Facts:
bonodu Ξ 93; bostom Ξ 505; bretrisil Ξ 856; bristar Ξ 474; brogres Ξ 856; brogros Ξ 93
brozotrim Ξ 505; bruskon Ξ 75; bruzu Ξ 549; dagre Ξ 856; duvu Ξ 505; flidrege Ξ 505
flistak Ξ 505; flotuzim Ξ 75; fluflir Ξ 856; fugri Ξ 75; gedum Ξ 474; govis Ξ 856
grakes Ξ 549; groklin Ξ 93; groskik Ξ 856; gruflufer Ξ 474; grulel Ξ 93; gunik Ξ 787
kekla Ξ 549; kezun Ξ 93; kikon Ξ 474; kipluper Ξ 75; kitro Ξ 856; klofar Ξ 549
klokil Ξ 505; kolo Ξ 549; korun Ξ 549; ledru Ξ 93; legri Ξ 474; lidrak Ξ 787
lutor Ξ 856; matres Ξ 75; modran Ξ 93; mosto Ξ 75; mugral Ξ 549; mure Ξ 474
neflen Ξ 505; nesastin Ξ 856; niskegam Ξ 505; plagri Ξ 474; plebal Ξ 549; plidrok Ξ 549
ploplapos Ξ 549; plovun Ξ 856; ragrolek Ξ 787; reler Ξ 856; rifa Ξ 505; sekor Ξ 505
sigraker Ξ 93; skadru Ξ 549; skesos Ξ 856; stakles Ξ 93; stevim Ξ 93; stiflir Ξ 474
stizon Ξ 505; sudrar Ξ 549; talu Ξ 549; tedrebrik Ξ 474; teme Ξ 93; tetragur Ξ 75
tinu Ξ 549; traso Ξ 787; triras Ξ 93; trireflim Ξ 787; tristik Ξ 549; trokebe Ξ 856
trudi Ξ 75; trusku Ξ 856; trutrer Ξ 505; tuplem Ξ 93; tuskor Ξ 505; vaplu Ξ 549
zasa Ξ 549; zorak Ξ 787; zulel Ξ 856; bristar σ zorak; brogres σ ploplapos; brogres σ grakes
brogres σ mosto; brogres σ tuplem; brogros σ tuskor; brogros σ triras; brogros σ bruzu; bruskon σ zorak
bruskon σ groskik; bruskon σ bruzu; bruskon σ bostom; dagre σ sekor; dagre σ fugri; dagre σ trusku
dagre σ sudrar; fluflir σ kezun; fluflir σ trireflim; gedum σ talu; gedum σ duvu; gedum σ lutor
gedum σ flotuzim; gedum σ neflen; kekla σ plovun; kekla σ klofar; kekla σ klokil; kekla σ tinu
kipluper σ zorak; kipluper σ plovun; kipluper σ grulel; korun σ sekor; korun σ tuplem; ledru σ flotuzim
ledru σ brozotrim; ledru σ bretrisil; lidrak σ stevim; lidrak σ duvu; lidrak σ groklin; lidrak σ skadru
matres σ ploplapos; matres σ bonodu; modran σ gunik; modran σ teme; mugral σ tuskor; mugral σ rifa
mugral σ groklin; mugral σ vaplu; mugral σ kolo; mure σ reler; mure σ skesos; mure σ zulel
mure σ trudi; niskegam σ brozotrim; plagri σ triras; plagri σ plidrok; plagri σ flidrege; plagri σ tinu
plebal σ klofar; plebal σ skadru; ragrolek σ gruflufer; ragrolek σ groskik; ragrolek σ groklin; ragrolek σ flotuzim
ragrolek σ kezun; ragrolek σ bretrisil; ragrolek σ trudi; sigraker σ legri; sigraker σ plidrok; stakles σ flistak
stakles σ kitro; stiflir σ fugri; stiflir σ gunik; stiflir σ grakes; stiflir σ nesastin; stiflir σ kezun
stizon σ trudi; tedrebrik σ rifa; tedrebrik σ flotuzim; tetragur σ grulel; tetragur σ gruflufer; tetragur σ legri
tetragur σ rifa; tetragur σ kitro; traso σ legri; tristik σ flistak; trokebe σ kikon; trokebe σ lutor
trutrer σ legri; trutrer σ bonodu; trutrer σ sudrar; zasa σ vaplu; zasa σ kolo

Known rows:
gunik: [ 2.26 -1.90  0.39 -0.19  0.25 -0.34  0.86  3.51 -0.67 -1.14  3.52  1.43]
zulel: [ 2.62 -3.01 -2.83 -0.72 -4.50  3.87 -0.66  0.90 -1.68 -0.52 -0.61 -1.51]
ledru: [-4.02  2.73  1.08 -2.02  1.32 -0.62 -1.57  1.47 -0.33  3.00 -1.82 -1.71]
stakles: [-5.36  1.70  1.71 -0.13  2.69 -3.33  0.78 -2.60 -0.81  1.73 -4.44 -0.73]
kezun: [-1.55 -2.61 -0.78  0.30 -0.58 -2.77  1.72  2.17 -3.40 -1.38  1.85  1.89]
kipluper: [-1.32  1.18  0.62 -0.29  1.35 -1.61 -2.81 -2.76  1.87  2.58  1.79 -3.20]
nesastin: [ 3.55 -1.50 -1.69 -1.10  1.63  1.44 -0.38  1.85 -0.33 -1.63  4.52  1.33]
groklin: [-1.13 -0.40  1.06  0.76 -2.63 -1.36  1.67  2.09 -2.10 -1.75 -2.26  2.16]
kekla: [-0.59  1.10  1.43  1.00  1.10 -2.19 -2.47 -3.09  2.96  5.33  0.47 -2.67]
bruskon: [-1.97  2.16 -0.02 -0.99  1.20 -0.67 -3.83 -0.43  2.19  4.47  4.45 -3.26]
flotuzim: [ 0.89 -2.13 -0.18 -0.17 -3.15  2.66 -0.76  2.47  2.08 -3.79  0.41 -1.35]
plidrok: [ 0.15  0.69 -0.26  2.78 -1.28 -0.36  0.76 -1.67  1.84 -1.44 -0.54  1.94]
trireflim: [ 1.34 -1.51  0.69 -0.76  0.26  0.71 -0.55  4.48 -0.22 -0.53  2.03 -0.61]
teme: [-1.92 -1.69 -0.51  0.29  1.15 -4.19  1.14  1.26 -3.21  0.87  4.02  1.99]
lidrak: [-0.15  1.56  3.36 -1.74  1.43  1.70 -2.25  1.17  2.53  2.48 -2.90 -2.14]
sigraker: [-2.98  3.76  0.35  0.60  2.03 -4.65  1.20 -3.87 -1.64  2.35 -2.81  1.03]
govis: [ 1.79 -1.45 -0.47 -0.71  0.75  1.34 -0.20  0.14  0.93 -0.63  0.31 -0.58]
trusku: [ 3.28 -0.06 -2.18  0.05  2.67  1.54  0.92 -0.07 -0.30 -2.08  1.81  2.51]
skesos: [ 2.36 -3.16 -2.26 -1.37 -4.02  3.43 -0.78  1.35 -0.85 -0.84 -0.56 -2.19]
grakes: [ 0.82 -0.51 -2.71  1.51  0.77  0.21  0.60  1.26  1.63 -2.04  4.80  2.82]
reler: [ 2.16 -3.34 -2.53 -0.71 -4.40  3.83 -0.95  1.47 -1.37 -0.67 -0.75 -2.51]
tuskor: [ 2.45  1.51  2.04 -0.40 -2.37  0.86  1.54 -0.23 -2.36 -1.49 -1.57  1.55]
mugral: [-2.17  7.78  0.12 -1.21  1.12  3.64 -2.95  1.24  6.06  2.63  0.08 -0.59]
trudi: [ 0.55 -1.65 -2.72  0.49 -4.57  1.62 -0.58  1.71  0.74 -1.72  1.32 -1.69]
klokil: [ 3.31 -4.46  3.31  0.39 -0.53 -4.00  2.71 -3.40 -4.14  1.09 -1.80 -1.02]
bretrisil: [ 3.76 -2.28  0.29 -1.28 -1.59  3.63 -0.12  2.87  0.99 -2.71 -0.49 -1.33]
flistak: [ 1.24 -2.69  2.14  0.09 -0.11 -0.63  3.52 -2.58 -2.84 -3.11 -4.23 -1.27]

Rows:
[-2.45 -0.15 -1.92  1.87  0.54 -3.58  3.76 -2.38 -3.87 -1.35 -1.34  4.36] -> bonodu
[ 1.92 -2.68  3.93  1.23 -1.74 -2.56  0.85  1.68 -0.98 -1.47 -0.39 -0.88] -> zorak
[-1.20 -0.43 -0.10  1.11 -2.25 -0.87  1.61  0.92 -0.08 -3.17 -0.40  0.94] -> gruflufer
[-1.59 -1.11 -3.05  1.99  1.64 -3.56  3.04 -0.51 -3.40 -0.91  1.35  4.79] -> tuplem
[-3.33  1.91  0.43 -1.89  2.02  0.33 -2.35  0.54  1.66  2.49 -2.06 -2.50] -> gedum
[-4.27  0.39 -3.15 -0.69 -2.18  0.95 -2.02 -0.51 -0.57  3.67  0.22 -3.12] -> mure
[ 1.48 -2.04  1.90  2.20 -2.18  0.92 -0.52  0.41  2.47 -0.99 -1.55  0.21] -> skadru
[ 1.72 -0.52  1.44 -2.39  1.74  3.34 -1.36  0.94  2.35  0.31 -3.70 -2.17] -> trokebe
[ 2.09 -1.29 -1.50  0.14  0.47 -0.58  3.37 -1.70 -4.05 -1.97  1.69  2.62] -> sekor
[-1.58 -0.72 -0.68  2.67 -1.75 -1.82  3.14 -0.96 -2.11 -3.05 -2.30  3.29] -> legri
[-0.97 -2.67  0.20  0.03 -1.09 -0.67  0.74  1.33  0.15 -1.79 -2.79  0.20] -> kikon
[ 5.08 -3.84  1.05  1.06 -0.71 -2.04  1.20 -0.92 -0.85 -0.86 -1.44 -0.12] -> plovun
[-3.91  4.47 -0.51 -1.25  1.70  1.72 -3.00 -2.31  2.46  1.90  0.69 -2.87] -> tetragur
[-0.23 -0.71  0.32 -0.98 -1.52  2.18 -0.60  0.13 -2.93  2.06  0.36 -3.48] -> stizon
[ 0.93  1.07 -0.45 -3.33  3.77  1.71 -2.37  2.17  1.19  1.33  3.31 -2.52] -> fluflir
[-0.80  3.25 -1.41 -1.21  3.10  0.50  1.60 -4.51 -3.18  2.16 -0.62  0.32] -> trutrer
[ 1.79 -0.72  0.65 -0.11  0.59  1.12  1.63 -0.63  0.22 -3.64 -3.69 -0.10] -> kitro
[-2.93  3.63  1.50 -0.95  0.84 -2.78 -1.63 -1.11 -1.05  4.37 -0.26  0.40] -> brogros
[ 2.93 -2.22  2.35 -1.03 -1.97 -1.35  0.86 -0.10 -3.57  0.73  1.27 -2.06] -> bostom
[ 3.40 -3.93  1.38 -0.46 -1.30  2.99  0.72  2.21  1.42 -3.64 -3.31 -0.88] -> lutor
[-0.21  0.22  0.63  0.48  0.53 -1.50 -2.11 -1.39  3.41  3.23 -0.59 -1.08] -> plebal
[-0.91  0.32  2.20  2.14 -2.15 -4.50  2.41 -0.61 -3.09  1.24 -1.18  2.90] -> triras
[ 0.97  0.75  0.53  1.63 -2.75  0.38 -1.46  1.91  3.08 -0.65  2.13  1.10] -> bruzu
[-1.69 -1.90  1.95  0.30 -1.63 -2.68  0.80  0.60 -1.39 -0.41 -3.23  1.56] -> stevim
[ 0.48 -1.19  1.12  0.80 -1.31  2.26 -0.32  1.98  3.74 -2.59 -2.38 -0.04] -> talu
[ 2.75 -0.26  2.10  0.03 -1.69  2.57  2.45  0.38 -3.04 -3.41 -1.88 -0.05] -> rifa

The same nodes again, as new rows of numbers:
Known rows:
klokil: [-0.08 -0.84 -0.45 -1.17 -1.26 -0.17 -2.25 -1.50 -2.86  0.48  0.29  0.47
 -1.65]
kekla: [-0.43  0.51  0.27 -0.22 -0.16  2.25  2.30  1.58  0.79 -2.88  2.60  1.39
  1.17]
plovun: [ 1.59 -0.52 -1.37  2.46 -0.93 -0.02  1.82  1.45  1.87 -0.02 -0.76  0.37
 -3.29]
klofar: [ 0.26 -0.74 -0.03 -0.25 -1.05  0.58  0.51  2.67 -0.40  1.56  1.84  0.65
 -1.95]
tinu: [ 0.32 -0.64 -0.24 -0.14 -1.19  1.08  0.66  2.44 -0.84  1.64  1.43  1.23
 -1.71]
kipluper: [ 2.83  1.84 -1.22  1.96 -2.39  1.45  2.54 -2.71  1.14 -3.78  1.30 -0.73
  2.56]
plidrok: [ 0.31 -0.66  1.02 -1.32 -1.14  0.47  1.86  2.05 -1.14  2.23 -0.01  0.99
 -1.85]
mugral: [-3.09  0.46 -0.48 -0.26  2.47  0.54  3.13  1.54 -0.01 -0.78  3.78 -1.26
  2.07]
kolo: [-0.41 -0.19 -1.33 -0.37  0.44  0.20  0.92  2.67 -1.57  2.83  1.65  0.42
 -1.13]
rifa: [-0.41 -2.44 -0.31 -1.87 -0.58 -0.55 -0.63 -1.59 -2.71  0.94 -0.39 -2.61
 -0.56]
tetragur: [ 1.05  2.55  3.39 -0.98  0.75 -1.00  2.74 -1.75  1.54 -1.45  0.47 -4.15
  1.90]
vaplu: [-0.06 -1.18 -0.56 -0.38  0.04  0.63  0.80  2.60 -1.02  2.77  1.70 -0.57
 -1.86]
skadru: [ 0.57 -1.76 -0.25 -1.20 -1.32  1.32  0.13  2.56  0.64  1.67  0.42  0.05
 -1.50]
bristar: [ 1.91  0.71  0.01  4.46 -1.11  2.08  2.58 -1.23  0.23 -4.85  1.60  0.10
  1.14]
stiflir: [-1.47  2.18  2.48  1.49  1.76  1.55 -1.55 -0.66  3.05 -2.53 -0.01  1.03
  1.08]
kezun: [-0.35  0.55 -1.19  0.60  0.60 -2.08 -2.42 -0.63 -2.20  2.00 -0.96  2.55
  1.11]
gedum: [-2.04 -0.56  1.23  1.91  1.50  0.46  0.46 -0.85  2.42 -1.45 -0.36 -2.29
  2.33]
lutor: [-0.10 -0.19 -1.55  2.00  0.52 -0.71  0.93  0.76  1.54  1.95 -1.39  0.26
 -2.58]
niskegam: [-3.38 -1.27  1.02 -0.66 -0.09 -0.30 -0.36 -2.40 -0.31 -2.13  1.35 -1.03
  2.86]
flidrege: [ 0.38 -1.43 -0.27 -1.76 -1.28  0.22 -1.93 -1.63 -2.64  0.48 -0.19 -0.34
 -1.76]
bonodu: [ 1.47  0.60  1.28 -0.83 -0.14 -1.95 -1.95 -0.23 -2.03  1.19 -1.65  1.54
  0.26]
brogros: [ 0.61  1.32  0.61  0.68  1.08 -0.74 -0.22 -0.44 -1.25 -3.08  2.51 -0.03
  3.48]
dagre: [-1.43  2.02  0.53  0.29  0.95  1.25  1.18 -0.13  5.11 -2.11 -1.83  1.99
 -0.10]
ledru: [-2.65 -2.63  0.70  0.03  0.73 -1.62 -0.30 -1.29  1.22 -1.47 -0.47 -2.62
  5.32]
trireflim: [ 0.77 -1.41 -0.52 -0.97 -0.39 -1.24 -2.71  1.09 -2.40  1.25 -0.99  1.14
  0.54]
flistak: [ 0.49  1.20 -3.53 -4.06  2.65  1.77 -3.10 -0.34 -3.41 -0.49  0.94 -1.98
 -2.90]
skesos: [ 0.16 -0.17 -1.30  1.98 -0.11 -0.86  1.15  1.10  1.90  1.84 -1.38  0.68
 -3.30]

Rows:
[ 1.75  2.14 -1.82  2.33 -1.70  1.45  1.82 -3.24  1.00 -3.02  1.37 -0.23
  3.53] -> bruskon
[-0.32 -0.71 -1.15 -0.20 -1.31 -0.27 -1.26 -1.88 -3.82  0.51  0.47  0.31
 -1.30] -> bostom
[-2.24  1.19  0.44  1.99  1.36  0.33  0.96  0.58  4.39 -2.16  0.33  1.06
  0.10] -> fluflir
[ 1.22 -1.16 -0.79  0.10 -0.37 -2.00 -2.21  0.02 -1.50  1.40 -0.11 -1.36
  0.80] -> groklin
[ 0.92 -0.34  0.00  1.81  0.11 -0.87  0.97  1.01  1.98  1.21 -1.09 -0.35
 -3.56] -> govis
[-1.62  1.99  4.52 -3.51  0.42 -0.45  1.66 -2.71 -1.76 -3.05 -0.76  1.00
  1.28] -> trutrer
[ 1.48 -0.70 -1.21 -0.31 -0.64 -1.30 -1.78  0.05 -2.06  1.64 -1.00  0.28
  0.68] -> stevim
[-3.11  0.06  0.05  2.37  3.09 -0.11  2.60 -1.50  1.22 -0.92 -0.29 -2.34
  3.25] -> tedrebrik
[-0.70  0.07  0.38 -1.26 -0.56  0.16 -3.41 -1.58 -2.39  0.85  0.34  1.75
 -1.65] -> sekor
[-0.19  0.60  0.32 -1.22  0.38  0.19 -1.81 -0.76  1.30 -2.56 -0.22  0.86
  3.52] -> modran
[ 3.52 -1.43 -0.89  2.36 -2.72 -0.54 -0.47  0.11 -4.65 -1.43  2.08  1.73
  0.69] -> zorak
[ 1.22  1.27 -1.65  0.63  2.31 -0.30  1.46  1.72  0.96  1.51 -0.46 -1.51
 -4.05] -> kitro
[-0.74 -1.36 -0.76 -1.48  1.04  0.53 -0.63 -0.04 -0.20 -2.41  0.01 -0.21
  4.52] -> lidrak
[ 2.10  1.35 -1.96 -4.57  3.28  1.63 -1.13  0.70  1.16 -4.15  0.15 -3.38
  2.47] -> stakles
[-2.07 -3.02  0.60 -0.57  0.40 -0.40 -0.92 -0.71  1.06 -2.02 -0.20 -1.25
  5.66] -> ragrolek
[ 1.11  2.36  3.94 -2.47  1.44 -2.21  2.82 -1.37 -1.69 -2.35 -1.28  0.48
  3.55] -> sigraker
[-0.73 -0.84 -1.79  1.46 -0.63 -1.46  0.04 -1.97  0.56  4.00 -1.46 -2.48
  1.40] -> flotuzim
[ 0.41  1.81  2.37  1.68  1.13  0.70  1.23 -0.39  1.04 -2.68  0.63 -0.72
  0.67] -> plagri
[-0.53 -1.66  0.68 -0.41 -1.37  0.22  0.09  2.38  0.29  2.49  1.45 -0.31
 -1.96] -> talu
[ 2.77 -0.47  0.30  0.35 -1.15 -1.81 -1.51  0.18 -2.61  0.11 -0.07 -1.13
 -0.37] -> grulel

